Below are the code and all the weights of a small trained network. Each question names an input and a target symbol and asks about switching units off, where a switched-off unit gives its printed mean instead of its output.

import numpy as np


def w(rows, s, z=0):
    codes = np.array(rows[::2]) - 128.0
    scale = np.full(codes.shape[1], s)
    scale[-1] = z or s
    return codes * scale


def f(y):
    return y / 2 * (1 + np.tanh(0.7978845608 * (y + 0.044715 * y**3)))


def softmax(a):
    e = np.exp(a - a.max(-1, keepdims=True))
    return e / e.sum(-1, keepdims=True)


def log_softmax(a):
    a = a - a.max(-1, keepdims=True)
    return a - np.log(np.exp(a).sum(-1, keepdims=True))


def net(x, mask):
    ids = ['ζθμπφψ'.index(c) for c in x.split()]
    T = len(ids)
    res = E[ids] + P[:T]
    u = 0
    for l in range(3):
        q, k, v = (res @ M[l].T for M in (Q, K, V))
        z = softmax(np.where(np.tri(T) > 0, q @ k.T / 4**0.5, -1e9)) @ v
        res = res + np.where(mask[u], z, O[l][:, -1]) @ O[l][:, :-1]
        u += 1
        y = f(res @ A[l][:, :-1].T + A[l][:, -1])
        res = res + np.where(mask[u : u + 12], y, B[l][:, -1]) @ B[l][:, :-1]
        u += 12
    return log_softmax(res[-1] @ U[:, :-1].T + U[:, -1])


Q, K, V, O, A, B = {}, {}, {}, {}, {}, {}
E = w([
[236,15,118,111,219,144],'ζ',
[226,110,13,167,106,121],'θ',
[215,122,145,4,89,144],'μ',
[176,104,170,188,42,58],'π',
[57,121,63,163,176,241],'φ',
[64,125,174,183,125,124],'ψ',
],0.013)
P = w([
[60,52,74,51,140,74],'0',
[119,26,112,113,124,129],'1',
[107,116,124,104,185,102],'2',
[78,128,47,95,128,124],'3',
[154,96,162,160,125,158],'4',
[134,190,146,142,196,110],'5',
[113,206,71,127,121,147],'6',
[195,167,202,198,135,188],'7',
[178,246,186,199,203,129],'8',
[125,208,27,202,117,181],'9',
],0.011)
Q[0] = w([
[112,91,206,150,121,195],'L0H1',
[109,155,129,121,216,34],'L0H1',
[199,149,141,93,175,139],'L0H1',
[47,176,133,11,108,94],'L0H1',
],0.011)
K[0] = w([
[181,195,66,134,125,110],'L0H1',
[193,35,135,124,45,254],'L0H1',
[169,182,184,226,106,198],'L0H1',
[87,20,71,144,132,63],'L0H1',
],0.0097)
V[0] = w([
[126,189,27,154,120,83],'L0H1',
[129,146,91,150,124,82],'L0H1',
[148,142,132,3,87,161],'L0H1',
[242,56,167,197,239,165],'L0H1',
],0.0057)
O[0] = w([
[161,84,75,192,136,198,108],'L0H1',
[122,103,112,164,138,152,122],'L0H1',
[192,154,205,112,171,191,128],'L0H1',
[63,166,60,110,254,7,255],'L0H1',
],0.006)
A[0] = w([
[166,103,178,163,134,175,38],'L0N1',
[109,185,125,89,8,140,118],'L0N2',
[101,135,110,169,84,116,138],'L0N3',
[90,143,99,83,111,129,25],'L0N4',
[120,208,117,162,123,129,75],'L0N5',
[170,119,124,134,143,156,102],'L0N6',
[100,111,130,94,148,130,44],'L0N7',
[111,172,165,127,123,124,3],'L0N8',
[106,83,133,164,137,123,86],'L0N9',
[101,137,126,119,152,76,20],'L0N10',
[128,126,125,77,134,142,119],'L0N11',
[120,186,152,126,59,103,132],'L0N12',
],0.011,0.0042)
B[0] = w([
[153,205,139,71,11,216,141],'L0N1',
[49,87,3,160,143,54,159],'L0N2',
[36,120,107,198,129,53,188],'L0N3',
[187,157,87,63,115,174,85],'L0N4',
[112,217,192,152,233,136,214],'L0N5',
[147,109,110,65,89,150,248],'L0N6',
[118,99,162,138,170,150,130],'L0N7',
[140,165,112,146,176,68,70],'L0N8',
[44,187,97,106,108,68,164],'L0N9',
[142,122,186,146,94,129,208],'L0N10',
[129,42,117,144,156,115,182],'L0N11',
[90,123,121,138,172,15,147],'L0N12',
],0.0055,0.0017)
Q[1] = w([
[82,87,187,223,82,46],'L1H1',
[133,102,20,175,107,130],'L1H1',
[165,227,24,166,141,114],'L1H1',
[255,131,235,110,57,100],'L1H1',
],0.0061)
K[1] = w([
[72,69,134,140,88,14],'L1H1',
[145,126,44,85,144,98],'L1H1',
[148,166,1,213,148,138],'L1H1',
[187,152,178,152,81,88],'L1H1',
],0.0074)
V[1] = w([
[3,152,35,136,43,62],'L1H1',
[170,119,95,159,69,145],'L1H1',
[134,111,183,130,38,171],'L1H1',
[76,117,152,221,186,114],'L1H1',
],0.0042)
O[1] = w([
[199,108,219,151,222,179,133],'L1H1',
[90,154,171,156,176,105,121],'L1H1',
[119,111,104,162,255,93,3],'L1H1',
[175,152,120,120,107,226,138],'L1H1',
],0.0053,0.004)
A[1] = w([
[99,146,90,85,93,77,254],'L1N1',
[188,97,134,179,109,156,91],'L1N2',
[172,127,172,78,68,148,92],'L1N3',
[143,69,144,120,184,115,78],'L1N4',
[121,102,148,125,176,151,66],'L1N5',
[125,111,147,159,74,83,66],'L1N6',
[144,167,154,124,72,155,200],'L1N7',
[33,130,216,144,99,131,165],'L1N8',
[90,145,98,99,136,210,72],'L1N9',
[78,175,81,146,103,78,183],'L1N10',
[135,118,249,98,28,177,65],'L1N11',
[106,107,113,103,167,186,64],'L1N12',
],0.011,0.0071)
B[1] = w([
[145,84,114,154,162,135,255],'L1N1',
[136,109,153,108,55,150,139],'L1N2',
[128,166,244,92,124,101,132],'L1N3',
[121,111,119,90,121,81,186],'L1N4',
[125,143,118,129,114,58,128],'L1N5',
[80,122,100,143,85,77,125],'L1N6',
[145,95,183,152,170,110,147],'L1N7',
[155,80,134,139,176,183,165],'L1N8',
[45,143,83,126,120,70,134],'L1N9',
[163,110,159,181,165,158,201],'L1N10',
[120,104,18,165,153,132,136],'L1N11',
[103,140,84,132,133,91,136],'L1N12',
],0.011,0.0069)
Q[2] = w([
[227,2,153,164,110,107],'L2H1',
[126,87,116,83,172,124],'L2H1',
[22,181,109,133,117,14],'L2H1',
[118,163,208,53,34,8],'L2H1',
],0.0098)
K[2] = w([
[114,247,170,206,190,111],'L2H1',
[180,203,122,142,123,117],'L2H1',
[154,3,63,70,174,91],'L2H1',
[111,79,159,2,211,56],'L2H1',
],0.0096)
V[2] = w([
[72,142,99,165,92,17],'L2H1',
[81,135,84,2,167,143],'L2H1',
[62,152,89,143,158,230],'L2H1',
[46,88,209,140,159,118],'L2H1',
],0.0079)
O[2] = w([
[150,217,67,252,50,86,54],'L2H1',
[120,230,156,118,207,145,1],'L2H1',
[43,112,64,63,161,158,116],'L2H1',
[2,118,205,174,84,59,139],'L2H1',
],0.0096,0.0052)
A[2] = w([
[157,120,211,172,223,83,90],'L2N1',
[99,148,232,178,141,113,213],'L2N2',
[154,90,65,161,235,146,98],'L2N3',
[74,84,27,182,145,112,134],'L2N4',
[160,90,86,41,143,160,83],'L2N5',
[130,134,119,84,61,207,205],'L2N6',
[160,132,149,130,2,79,182],'L2N7',
[67,215,93,138,153,158,13],'L2N8',
[208,105,105,91,205,112,107],'L2N9',
[23,130,145,104,118,168,9],'L2N10',
[40,99,116,69,74,142,161],'L2N11',
[67,199,55,127,116,123,254],'L2N12',
],0.0087,0.0084)
B[2] = w([
[102,172,174,130,85,68,197],'L2N1',
[153,117,20,95,98,225,184],'L2N2',
[102,141,114,179,39,62,253],'L2N3',
[170,143,193,46,169,154,221],'L2N4',
[137,183,116,123,73,190,214],'L2N5',
[62,203,154,169,170,40,153],'L2N6',
[150,108,115,89,232,86,174],'L2N7',
[159,1,181,77,41,77,143],'L2N8',
[87,188,168,124,59,154,253],'L2N9',
[225,174,116,112,50,64,152],'L2N10',
[51,74,174,189,146,168,172],'L2N11',
[146,206,77,164,204,186,158],'L2N12',
],0.007,0.015)
U = w([
[107,159,161,179,76,62,58],'ζ',
[170,119,68,122,3,163,92],'θ',
[217,158,234,98,136,180,87],'μ',
[219,77,115,130,134,107,103],'π',
[139,161,87,133,184,173,255],'φ',
[73,95,156,159,94,149,167],'ψ',
],0.0056,0.0037)

Each question gives the input, a string of symbols that net reads in full, and the target symbol t.
The units are the heads (4 rows each of Q, K, V and O) and the neurons (one row each of A and B). Each row of codes is followed by its name. A weight is (code - 128) times the scale printed after its matrix; where a second scale follows, it is the last column's (O, A, B and U).
mask holds one flag per unit, layer by layer, with each layer's heads first. A switched-off unit (its flag False) gives its mean, the last column of its rows in O or B, instead of its output. The means were averaged over made-up inputs and are rounded, as every weight is.
A unit's drop is (log p(t) with every unit on - log p(t) with that unit switched off) / (log p(t) with every unit on - log p(t) with every unit switched off).
The circuit of an input: a set's keep is (log p(t) with only the set's units on - log p(t) with every unit switched off) / (log p(t) with every unit on - log p(t) with every unit switched off). Starting from the 12 units with the biggest drops (on a tie, the unit counted first), units are removed one at a time, each time the one whose removal leaves the highest keep (on an exact tie, the one counted first), for as long as the keep stays at least 0.8.
units of the circuit, in order: the units of the circuit, biggest drop first
unit that matters most: the unit with the biggest drop
top k neurons: the k neurons with the biggest drops, biggest first
k most important neurons of layer l: the k neurons of layer l with the biggest drops, biggest first
input θ ζ ψ θ π, target ψ: top 2 neurons -> (L2N11 L1N8)
input ζ π μ θ ζ, target μ: unit that matters most -> L0H1
input ζ φ θ ζ ζ ζ π θ θ, target θ: units of the circuit, in order -> (L2H1 L2N3 L0H1)
input ζ ζ μ ψ ζ, target ψ: units of the circuit, in order -> (L2H1 L2N11 L1N10 L1N8)
input θ φ π, target π: top 2 neurons -> (L2N7 L2N9)
input θ θ π μ π θ ψ, target ψ: units of the circuit, in order -> (L2H1 L1N8 L1N10 L0N3)
input ψ θ ζ φ μ ζ ζ ζ θ, target ζ: units of the circuit, in order -> (L0H1 L2N3 L2N1 L1N10)
input ζ ζ μ μ θ ζ ζ ψ, target ψ: top 2 neurons -> (L1N8 L2N11)
input ζ μ ψ ψ μ φ ζ φ, target φ: 2 most important neurons of layer 1 -> (L1N9 L1N1)
input ζ ψ μ, target μ: units of the circuit, in order -> (L1N3 L2H1)
input ζ ζ μ ζ ζ φ φ μ, target φ: units of the circuit, in order -> (L2H1 L1N11)
input θ μ μ ζ θ, target μ: units of the circuit, in order -> (L0H1 L2H1 L1N3 L1N2)
input μ μ ζ, target ζ: top 2 neurons -> (L2N1 L2N4)
input ζ μ μ μ, target μ: units of the circuit, in order -> (L2H1)
input μ ζ μ, target ζ: top 3 neurons -> (L1N1 L2N1 L2N4)
input ζ θ ζ π θ, target π: top 2 neurons -> (L1N10 L2N7)
input ζ ψ φ θ ψ π φ ζ, target φ: top 3 neurons -> (L1N9 L0N5 L2N12)
input θ ζ θ, target ζ: top 2 neurons -> (L2N3 L2N2)
input ζ θ ψ φ π ζ θ ψ ζ μ, target ψ: 2 most important neurons of layer 1 -> (L1N8 L1N7)
input ζ π θ ψ ζ π ζ θ, target π: unit that matters most -> L1N2
input θ ζ μ ζ, target θ: 3 most important neurons of layer 2 -> (L2N5 L2N3 L2N9)
input ψ μ μ ψ ζ φ ζ π, target φ: top 2 neurons -> (L1N9 L1N6)
input θ θ μ ζ ψ π θ μ, target π: top 3 neurons -> (L1N11 L2N7 L2N9)
input ζ φ ζ μ θ ζ ζ ψ π, target π: top 2 neurons -> (L1N10 L2N7)
input ζ φ φ φ π, target φ: top 3 neurons -> (L2N12 L1N9 L1N6)
input ζ θ φ ζ ψ ζ ζ, target ψ: top 2 neurons -> (L2N11 L1N8)
